Here is a tiny trained network, its code and every weight. The questions are about switching its units off for an input and a class, where a switched-off unit gives its printed mean instead of its output.

import numpy as np


def w(rows, s, z=0):
    codes = np.array(rows[::2]) - 128.0
    scale = np.full(codes.shape[1], s)
    scale[-1] = z or s
    return codes * scale


def f(y):
    return np.maximum(y, 0)


def log_softmax(a):
    a = a - a.max(-1, keepdims=True)
    return a - np.log(np.exp(a).sum(-1, keepdims=True))


def net(x, mask):
    res = np.array(x, float).reshape(1, 7) / 4 @ E
    y = f(res @ A[0][:, :-1].T + A[0][:, -1])
    res = res + np.where(mask, y, B[0][:, -1]) @ B[0][:, :-1]
    return log_softmax(res[-1] @ U[:, :-1].T + U[:, -1])


A, B = {}, {}
E = w([
[160,2,176,87,156,154,212,169,112,162,158,196],'x0',
[145,39,187,100,159,105,140,76,182,112,30,137],'x1',
[155,148,94,77,172,74,90,61,123,136,175,204],'x2',
[159,79,71,89,127,134,84,125,143,184,112,45],'x3',
[66,72,100,91,55,142,169,54,136,122,131,122],'x4',
[109,107,117,171,136,149,106,113,162,150,136,130],'x5',
[71,179,102,67,165,122,183,160,187,160,105,131],'x6',
],0.012)
A[0] = w([
[241,59,169,210,92,113,70,82,70,41,184,93,74],'n1',
[99,95,157,166,71,182,174,231,127,113,112,33,72],'n2',
[139,70,209,109,166,105,116,63,153,124,3,142,3],'n3',
[164,104,93,62,125,92,56,147,145,189,136,20,122],'n4',
[175,85,62,76,147,152,87,123,156,156,110,49,117],'n5',
[74,105,126,62,91,154,139,75,163,97,84,147,132],'n6',
[92,239,101,153,56,76,45,87,154,94,89,70,17],'n7',
[72,122,49,130,43,151,142,100,66,123,170,132,101],'n8',
[137,115,136,159,114,146,167,161,131,112,60,90,49],'n9',
[103,116,131,125,85,137,139,196,48,255,189,178,130],'n10',
[56,176,169,163,137,139,116,115,144,31,94,210,209],'n11',
[80,79,113,93,49,104,149,63,147,81,123,116,43],'n12',
[159,180,109,147,178,96,167,178,180,191,91,137,136],'n13',
[197,135,57,70,175,70,118,36,128,165,186,203,33],'n14',
[219,133,188,152,185,103,30,197,148,95,116,117,94],'n15',
],0.0078,0.003)
B[0] = w([
[55,153,115,1,126,46,128,203,206,138,208,94,226],'n1',
[156,183,120,108,102,183,52,25,183,82,71,213,238],'n2',
[137,228,127,190,237,203,102,75,81,223,199,21,227],'n3',
[26,100,135,121,103,185,125,155,39,83,144,129,218],'n4',
[45,61,113,151,129,163,158,136,88,101,162,185,209],'n5',
[154,150,53,206,126,77,186,207,178,133,155,81,194],'n6',
[254,34,220,86,172,153,200,108,144,109,164,80,251],'n7',
[145,172,86,202,189,21,141,142,126,177,96,122,202],'n8',
[137,168,142,110,142,153,74,68,181,79,43,150,180],'n9',
[206,128,170,130,204,152,127,92,113,187,188,67,216],'n10',
[28,103,179,112,157,147,168,133,53,71,166,155,216],'n11',
[150,132,97,207,37,84,183,158,111,187,61,180,192],'n12',
[102,125,126,172,83,13,172,181,186,141,123,112,192],'n13',
[158,167,162,142,52,183,38,58,195,57,98,185,217],'n14',
[157,118,137,184,41,44,123,189,92,199,81,173,217],'n15',
],0.0071,0.013)
U = w([
[154,196,115,154,169,153,96,115,83,153,161,63,93],'0',
[215,9,180,89,153,142,176,110,161,132,131,137,124],'1',
[145,154,128,109,79,156,64,85,171,78,99,181,71],'2',
[71,133,109,48,121,85,139,174,212,136,142,114,254],'3',
[154,109,118,188,75,71,132,167,109,156,102,153,74],'4',
[51,83,149,128,124,161,132,140,43,83,144,168,102],'5',
],0.014,0.0065)

Each question gives the input, the list of numbers given to net, and the class t.
The units are the neurons (one row each of A and B). Each row of codes is followed by its name. A weight is (code - 128) times the scale printed after its matrix; where a second scale follows, it is the last column's (A, B and U).
mask holds one flag per neuron, in row order. A switched-off neuron (its flag False) gives its mean, the last column of its row in B, instead of its output. The means were averaged over made-up inputs and are rounded, as every weight is.
A unit's drop is (log p(t) with every unit on - log p(t) with that unit switched off) / (log p(t) with every unit on - log p(t) with every unit switched off).
The circuit of an input: a set's keep is (log p(t) with only the set's units on - log p(t) with every unit switched off) / (log p(t) with every unit on - log p(t) with every unit switched off). Starting from the 12 units with the biggest drops (on a tie, the unit counted first), units are removed one at a time, each time the one whose removal leaves the highest keep (on an exact tie, the one counted first), for as long as the keep stays at least 0.8.
circuit, biggest first: the units of the circuit, biggest drop first
unit that matters most: the unit with the biggest drop
k most important neurons: the k neurons with the biggest drops, biggest first
drop of u: that unit's drop, to one decimal
input [-6,2,-3,-2,8,8,3], class 4: 3 most important neurons => n12; n6; n8
input [3,-3,-7,8,-1,-6,2], class 5: unit that matters most => n4
input [-7,-6,-2,-6,-6,0,-4], class 1: 2 most important neurons => n7; n3
input [-1,-5,-4,3,-7,-8,7], class 3: 4 most important neurons => n13; n3; n12; n8
input [-5,-3,0,-3,7,5,-7], class 3: 2 most important neurons => n1; n15
input [-5,7,6,0,1,5,7], class 0: 2 most important neurons => n3; n1
input [-3,1,-1,-2,-5,5,4], class 4: circuit, biggest first => n1; n13
input [-4,-2,-6,-6,6,4,3], class 2: 3 most important neurons => n2; n15; n4
input [-6,7,-2,8,-5,5,4], class 5: 4 most important neurons => n4; n5; n10; n8
input [0,-7,-3,0,-8,5,-3], class 4: 2 most important neurons => n15; n3
input [6,3,-8,-1,-2,0,3], class 2: circuit, biggest first => n2; n7
input [7,-6,1,-4,-5,-8,1], class 1: circuit, biggest first => n3; n10
input [0,1,7,8,0,-6,2], class 5: 2 most important neurons => n4; n5
input [-8,-4,0,-7,2,3,3], class 1: circuit, biggest first => n7
input [-8,6,-7,6,-4,0,-7], class 1: 2 most important neurons => n7; n14
input [4,-1,2,1,6,4,-6], class 3: 3 most important neurons => n1; n7; n15
input [-7,-6,2,7,1,6,-6], class 1: 2 most important neurons => n7; n3
input [5,-4,4,1,6,-8,4], class 4: 4 most important neurons => n7; n3; n1; n8
input [2,-6,6,7,-1,1,2], class 5: circuit, biggest first => n4; n5
input [-3,-3,3,-7,-4,5,-3], class 5: circuit, biggest first => n11
input [-5,2,-5,-3,8,1,-7], class 4: 2 most important neurons => n12; n8
input [-8,2,7,6,0,8,-8], class 1: 2 most important neurons => n7; n2
input [6,-2,-8,2,-5,8,6], class 2: drop of n2 => 0.8
input [2,6,7,0,-7,2,-4], class 2: drop of n3 => -0.1
input [-8,-7,0,-4,7,-8,-4], class 1: drop of n7 => 1.1
input [-4,7,8,-2,7,-8,7], class 2: drop of n10 => 0.4
input [4,-7,-4,-4,-8,0,6], class 4: circuit, biggest first => n13
